Look-ups in named tables: a row name and a column name give one cell, copied from the table.

Table letor
         bokigul  sogup  zemil  fuzevu  zopazab  vun  nub  dif  bakize
mise         196     15    171     181      147  167  162   63      88
piv           84    105    193     138       61  108  105  142      98
pomez        140    196    134     219       99  156  140  194      39
nodag        164     71    145      49      106  126  103   65     238
pip          149     93    151      56      164  102   85  190      93
mav          142    240    187      71      121  147  131  117      88
vif          116    162    102     140      173  138   68  100     130
bitipaf      171    195    192     181       77  129  127   85     212
reporib      134    120     55      80       91   47  200  139     152

What is the zemil of mav in letor? 187
What is the nub of bitipaf in letor? 127
What is the dif of reporib in letor? 139
What is the vun of mise in letor? 167
What is the fuzevu of reporib in letor? 80
What is the zemil of bitipaf in letor? 192
What is the dif of pomez in letor? 194
What is the bokigul of vif in letor? 116
Row with the largest fuzevu: pomez

Table foz
        ribato    foro  sulugo   kadum     nus  nametas     bug    fili     tem    reg
bizona  -1.603   7.023   1.679  -4.772  -2.149    5.097   5.443  -7.478   2.815  2.158
tebuv   -0.150   5.687  -2.977  -5.280  -3.941    4.755   3.022  -7.462  -1.915  1.537
vozo     1.102  -3.290   3.891   5.160   6.301   -2.493  -1.838   7.585   3.111  1.389
kez      2.589   1.042   6.255  -5.101  -0.149    3.565  -0.236   1.524  -0.689  3.088
paz      2.464   0.435   5.323  -3.694   1.839    2.895  -0.320   1.943  -0.913  2.026

nametas of vozo = -2.493
reg of paz = 2.026
ribato of kez = 2.589
tem of paz = -0.913
ribato of bizona = -1.603
bug of bizona = 5.443
nus of bizona = -2.149
sulugo of paz = 5.323
reg of vozo = 1.389

kiporat =
	leb	deru	fudube	luba	limir	bizege	silasel	fonunir
ged	4035	-6353	-2834	1260	5832	-5561	-1308	2874
talikud	-158	9965	3259	-636	-5333	4683	2229	4979
bino	8156	4052	5202	-3256	4687	2143	-5980	2312

fonunir of talikud = 4979
fudube of bino = 5202
silasel of talikud = 2229
leb of ged = 4035
luba of talikud = -636
silasel of ged = -1308
deru of bino = 4052
bizege of talikud = 4683
silasel of bino = -5980
deru of talikud = 9965
bizege of bino = 2143
limir of ged = 5832
deru of ged = -6353
fonunir of bino = 2312
limir of talikud = -5333
bizege of ged = -5561
Row with the largest limir: ged

rur =
	roteteg	vura	sofo
fugeti	23	-9	-15
zami	16	53	42
peg	9	14	23
kap	32	-44	-10
banu	14	20	6
bedu	18	65	9
subazek	15	-58	-41
valat	24	-21	23
mepu	19	23	54
kipokef	7	-88	-30
rubemip	-7	-43	55

vura of banu = 20
vura of kipokef = -88
sofo of banu = 6
vura of peg = 14
sofo of rubemip = 55
sofo of zami = 42
vura of subazek = -58
roteteg of zami = 16
sofo of peg = 23
sofo of subazek = -41
vura of mepu = 23
roteteg of rubemip = -7
sofo of mepu = 54
sofo of fugeti = -15
vura of zami = 53
vura of bedu = 65
sofo of kap = -10
roteteg of valat = 24
roteteg of subazek = 15
vura of rubemip = -43
Row with the largest vura: bedu

vagen:
|  | lag | giga | matufu | nasi | mil | peziram | vomufek |
|---|---|---|---|---|---|---|---|
| voz | 4062 | 3061 | 2927 | 2804 | 3998 | 2513 | 1374 |
| vomarag | 2032 | 4081 | 3069 | 5407 | 4552 | 2257 | 3041 |
| nela | 2904 | 6079 | 3674 | 2037 | 6293 | 5315 | 3063 |
| kop | 1112 | 2657 | 2063 | 1685 | 4595 | 5060 | 6290 |
| nul | 2076 | 2196 | 2311 | 3166 | 1570 | 2599 | 1305 |
| luk | 2107 | 6308 | 3948 | 1243 | 3909 | 5185 | 5790 |
| kivuf | 4688 | 4627 | 1351 | 4639 | 1049 | 1173 | 5576 |
| peg | 4797 | 4548 | 4140 | 1069 | 7269 | 1307 | 3005 |
| gerolom | 3978 | 4548 | 5128 | 8344 | 819 | 3758 | 2627 |
| ruledid | 1289 | 2895 | 5967 | 2730 | 1507 | 1048 | 1898 |
| ruzim | 4176 | 130 | 2838 | 5493 | 4686 | 3538 | 3708 |
| lam | 5543 | 1825 | 3209 | 1842 | 4421 | 3605 | 3958 |
| pov | 4830 | 4658 | 3312 | 4937 | 4987 | 5521 | 4075 |

voz, giga: 3061
vomarag, nasi: 5407
voz, matufu: 2927
lam, vomufek: 3958
vomarag, giga: 4081
nela, lag: 2904
nul, nasi: 3166
vomarag, mil: 4552
gerolom, giga: 4548
kivuf, peziram: 1173
gerolom, vomufek: 2627
pov, giga: 4658
nul, vomufek: 1305
ruzim, vomufek: 3708
voz, lag: 4062

nite:
columns: nifurug, vatanat, dag
ratin: [-5.4, 9.8, -8.7]
fivuz: [8.3, -9.7, 0.7]
ved: [-9.2, 5.6, -3.2]
buzavom: [3.0, -6.5, 9.9]
babipog: [5.6, -7.8, 7.2]
rar: [3.8, -0.2, -2.5]

What is the dag of ved in nite?
-3.2
What is the dag of babipog in nite?
7.2
What is the vatanat of rar in nite?
-0.2
What is the vatanat of ratin in nite?
9.8
What is the dag of buzavom in nite?
9.9
What is the dag of ratin in nite?
-8.7
What is the nifurug of fivuz in nite?
8.3
What is the vatanat of fivuz in nite?
-9.7
What is the nifurug of rar in nite?
3.8
What is the vatanat of babipog in nite?
-7.8
What is the dag of fivuz in nite?
0.7
What is the nifurug of buzavom in nite?
3.0
What is the vatanat of ved in nite?
5.6
What is the dag of rar in nite?
-2.5
Row with the largest vatanat: ratin

Table rarosa
	rak	pomil	latunas	lero	gulog	baro	bef
fomeb	61382	33344	22929	85810	53528	28897	47256
sarebi	43288	63344	57578	48309	50697	40936	21670
pabiba	93379	53010	60850	48572	47117	41167	18804
vomo	89362	38604	27363	76707	51360	36865	49419
dosad	40043	73251	19842	70834	26860	42631	50553
tufi	85843	35227	43501	60139	53564	41648	32423

dosad, lero -> 70834
sarebi, gulog -> 50697
pabiba, lero -> 48572
tufi, pomil -> 35227
fomeb, lero -> 85810
dosad, rak -> 40043
sarebi, latunas -> 57578
vomo, baro -> 36865
tufi, lero -> 60139
pabiba, latunas -> 60850
vomo, latunas -> 27363
tufi, gulog -> 53564
dosad, baro -> 42631
sarebi, pomil -> 63344
tufi, bef -> 32423
fomeb, bef -> 47256
vomo, pomil -> 38604
fomeb, rak -> 61382
dosad, bef -> 50553

fusuti =
	subuv	buba	guzak	zevebon	per
sufe	296	-95	95	276	63
sov	51	68	140	313	250
boluke	494	103	-231	211	-251
nuv	-235	197	299	-157	195
zomumas	-406	383	108	364	342
gam	167	326	135	-14	83
zur	17	209	-40	465	122
pizep	369	-468	-393	-129	-511
pak	366	-312	-247	121	-308
tuv	339	-73	51	-462	-285
zopupo	638	-320	48	-186	-330
nanomus	-129	-133	38	-546	-130

per of zopupo = -330
zevebon of sufe = 276
buba of sufe = -95
buba of pizep = -468
per of nanomus = -130
zevebon of zur = 465
guzak of gam = 135
buba of nanomus = -133
per of pak = -308
zevebon of tuv = -462
per of sufe = 63
zevebon of sov = 313
subuv of gam = 167
buba of gam = 326
guzak of nanomus = 38
subuv of boluke = 494

Table rol
         zaga  vut  peniz  zimu  dav  maf  turoma
kal        16   14     21   -26   -4  -18      68
dutimut   -35   37      2    32  -21  -25      23
levuper    43   42    -13     1   40   15      -1
kunan     -29  -76     34     8   48  -26       6

What is the vut of kal in rol? 14
What is the turoma of dutimut in rol? 23
What is the dav of kal in rol? -4
What is the vut of kunan in rol? -76
What is the zaga of dutimut in rol? -35
What is the vut of dutimut in rol? 37
What is the dav of levuper in rol? 40
What is the maf of levuper in rol? 15
What is the zimu of kal in rol? -26
What is the maf of kunan in rol? -26
What is the maf of dutimut in rol? -25
What is the zimu of dutimut in rol? 32
What is the maf of kal in rol? -18
What is the turoma of kal in rol? 68
What is the zimu of levuper in rol? 1
Row with the largest peniz: kunan

sig:
,fifi,rafumas,gafi,nepo
zem,39.3,39.3,39.0,40.8
moko,22.6,22.2,21.5,28.2
rel,31.1,30.9,30.6,34.0
vapib,45.5,45.5,45.7,44.2
gusam,35.1,35.0,35.3,35.2
fil,74.9,75.9,78.9,55.3
dogotul,56.5,56.8,58.0,48.7
zadu,32.1,31.9,31.5,35.0
kuzo,30.8,30.5,29.9,34.8
gomede,59.1,59.5,60.7,51.1
vef,60.9,61.4,62.8,51.4

gafi of zem = 39.0
rafumas of fil = 75.9
rafumas of gomede = 59.5
rafumas of vef = 61.4
nepo of zem = 40.8
rafumas of gusam = 35.0
gafi of zadu = 31.5
Which row has the largest gafi? fil

